Below is a small trained network, with its code and all its weights. Each question gives an input and a target symbol and asks what happens when units are switched off, that is, made to give their printed mean instead of their output.

import numpy as np


def w(rows, s, z=0):
    codes = np.array(rows[::2]) - 128.0
    scale = np.full(codes.shape[1], s)
    scale[-1] = z or s
    return codes * scale


def norm(h):
    return h / np.sqrt((h * h).mean(-1, keepdims=True) + 1e-5)


def f(y):
    return np.maximum(y, 0)


def softmax(a):
    e = np.exp(a - a.max(-1, keepdims=True))
    return e / e.sum(-1, keepdims=True)


def log_softmax(a):
    a = a - a.max(-1, keepdims=True)
    return a - np.log(np.exp(a).sum(-1, keepdims=True))


def net(x, mask):
    ids = ['ΓΠΨαβδεζηλξστφω'.index(c) for c in x.split()]
    T = len(ids)
    res = E[ids] + P[:T]
    q, k, v = (norm(res) @ M[0].T for M in (Q, K, V))
    z = softmax(np.where(np.tri(T) > 0, q @ k.T / 3**0.5, -1e9)) @ v
    res = res + np.where(mask[0], z, O[0][:, -1]) @ O[0][:, :-1]
    y = f(norm(res) @ A[0][:, :-1].T + A[0][:, -1])
    res = res + np.where(mask[1:9], y, B[0][:, -1]) @ B[0][:, :-1]
    return log_softmax(norm(res)[-1] @ U[:, :-1].T + U[:, -1])


Q, K, V, O, A, B = {}, {}, {}, {}, {}, {}
E = w([
[120,135,119,122,204],'Γ',
[106,93,123,128,96],'Π',
[119,140,104,128,201],'Ψ',
[69,168,173,128,209],'α',
[59,163,172,122,169],'β',
[110,87,107,126,165],'δ',
[79,150,118,173,253],'ε',
[117,121,89,58,54],'ζ',
[102,140,144,183,92],'η',
[138,89,177,137,111],'λ',
[134,152,163,120,72],'ξ',
[96,98,79,165,105],'σ',
[123,106,160,187,155],'τ',
[165,119,162,83,153],'φ',
[127,186,75,137,165],'ω',
],0.032)
P = w([
[10,134,219,66,130],'0',
[38,108,191,68,122],'1',
[61,111,171,79,129],'2',
[80,103,153,91,128],'3',
[97,103,146,90,123],'4',
[113,103,134,107,130],'5',
[133,101,118,101,123],'6',
[144,103,106,112,133],'7',
[145,84,88,109,127],'8',
],0.012)
Q[0] = w([
[2,130,101,161,128],'head 1',
[27,7,93,59,186],'head 1',
[15,58,134,180,180],'head 1',
],0.0086)
K[0] = w([
[166,117,97,178,133],'head 1',
[249,135,93,187,99],'head 1',
[223,114,100,145,106],'head 1',
],0.015)
V[0] = w([
[44,141,19,89,122],'head 1',
[98,240,141,180,68],'head 1',
[93,87,108,254,133],'head 1',
],0.0083)
O[0] = w([
[42,164,37,73,109,229],'head 1',
[223,162,35,245,73,2],'head 1',
[1,83,155,255,110,196],'head 1',
],0.009,0.0033)
A[0] = w([
[94,91,139,215,133,3],'neuron 1',
[132,160,141,27,57,186],'neuron 2',
[91,202,177,121,126,205],'neuron 3',
[117,112,143,147,175,159],'neuron 4',
[88,158,164,167,138,58],'neuron 5',
[120,122,184,108,8,119],'neuron 6',
[138,65,164,111,123,41],'neuron 7',
[166,111,186,92,138,80],'neuron 8',
],0.014,0.0042)
B[0] = w([
[185,129,142,120,1,193],'neuron 1',
[185,59,125,126,73,230],'neuron 2',
[186,174,88,153,114,253],'neuron 3',
[161,78,126,132,83,227],'neuron 4',
[152,156,162,98,69,194],'neuron 5',
[163,97,89,207,242,196],'neuron 6',
[105,112,162,111,204,165],'neuron 7',
[122,208,135,151,171,156],'neuron 8',
],0.012,0.0073)
U = w([
[149,141,141,108,147,104],'Γ',
[119,81,122,177,138,113],'Π',
[129,147,107,109,152,73],'Ψ',
[123,178,175,136,146,204],'α',
[126,170,156,72,58,254],'β',
[74,97,169,61,99,219],'δ',
[57,148,143,205,180,133],'ε',
[186,121,88,27,50,90],'ζ',
[137,152,105,211,66,139],'η',
[156,113,236,176,201,12],'λ',
[240,141,114,165,155,150],'ξ',
[26,138,79,168,57,6],'σ',
[152,90,247,163,77,93],'τ',
[230,117,209,65,140,83],'φ',
[134,179,25,139,108,162],'ω',
],0.014,0.0059)

Each question gives the input, a string of symbols that net reads in full, and the target symbol t.
The units are the heads (3 rows each of Q, K, V and O) and the neurons (one row each of A and B). Each row of codes is followed by its name. A weight is (code - 128) times the scale printed after its matrix; where a second scale follows, it is the last column's (O, A, B and U).
mask holds one flag per unit, heads first, then neurons. A switched-off unit (its flag False) gives its mean, the last column of its rows in O or B, instead of its output. The means were averaged over made-up inputs and are rounded, as every weight is.
A unit's drop is (log p(t) with every unit on - log p(t) with that unit switched off) / (log p(t) with every unit on - log p(t) with every unit switched off).
The circuit of an input: a set's keep is (log p(t) with only the set's units on - log p(t) with every unit switched off) / (log p(t) with every unit on - log p(t) with every unit switched off). Starting from all 9 units, units are removed one at a time, each time the one whose removal leaves the highest keep (on an exact tie, the one counted first), for as long as the keep stays at least 0.8.
units of the circuit, in order: the units of the circuit, biggest drop first
unit that matters most: the unit with the biggest drop
top k neurons: the k neurons with the biggest drops, biggest first
drop when u is switched off: that unit's drop, to one decimal
input ζ δ τ φ ε δ Π ξ ε, target ξ: top 2 neurons : (neuron 4; neuron 7)
input δ ζ β, target ζ: units of the circuit, in order : (head 1; neuron 2)
input ξ δ δ Π δ β, target β: top 4 neurons : (neuron 3; neuron 6; neuron 5; neuron 7)
input δ δ α λ ξ φ δ β τ, target τ: unit that matters most : neuron 1
input Ψ ξ Γ ε β, target β: units of the circuit, in order : (neuron 6; neuron 3)
input δ β η τ α, target τ: units of the circuit, in order : (head 1; neuron 1)
input α σ δ δ β δ δ τ δ, target τ: units of the circuit, in order : (head 1; neuron 1)
input ξ ζ ξ Π, target ξ: units of the circuit, in order : (head 1; neuron 6)
input η η Π, target η: top 2 neurons : (neuron 1; neuron 6)
input τ Π ω δ Γ δ, target δ: top 3 neurons : (neuron 3; neuron 6; neuron 8)
input τ β β ξ β ε, target ξ: top 2 neurons : (neuron 4; neuron 1)
input ξ Ψ δ β η β, target η: drop when head 1 is switched off : 0.7
input Π Π ω Π α Π η α, target η: drop when head 1 is switched off : 0.8
input η β δ η δ, target η: drop when head 1 is switched off : 1.5
input δ δ α δ δ Γ, target δ: drop when neuron 6 is switched off : 0.2
input ε τ Π, target τ: units of the circuit, in order : (head 1)
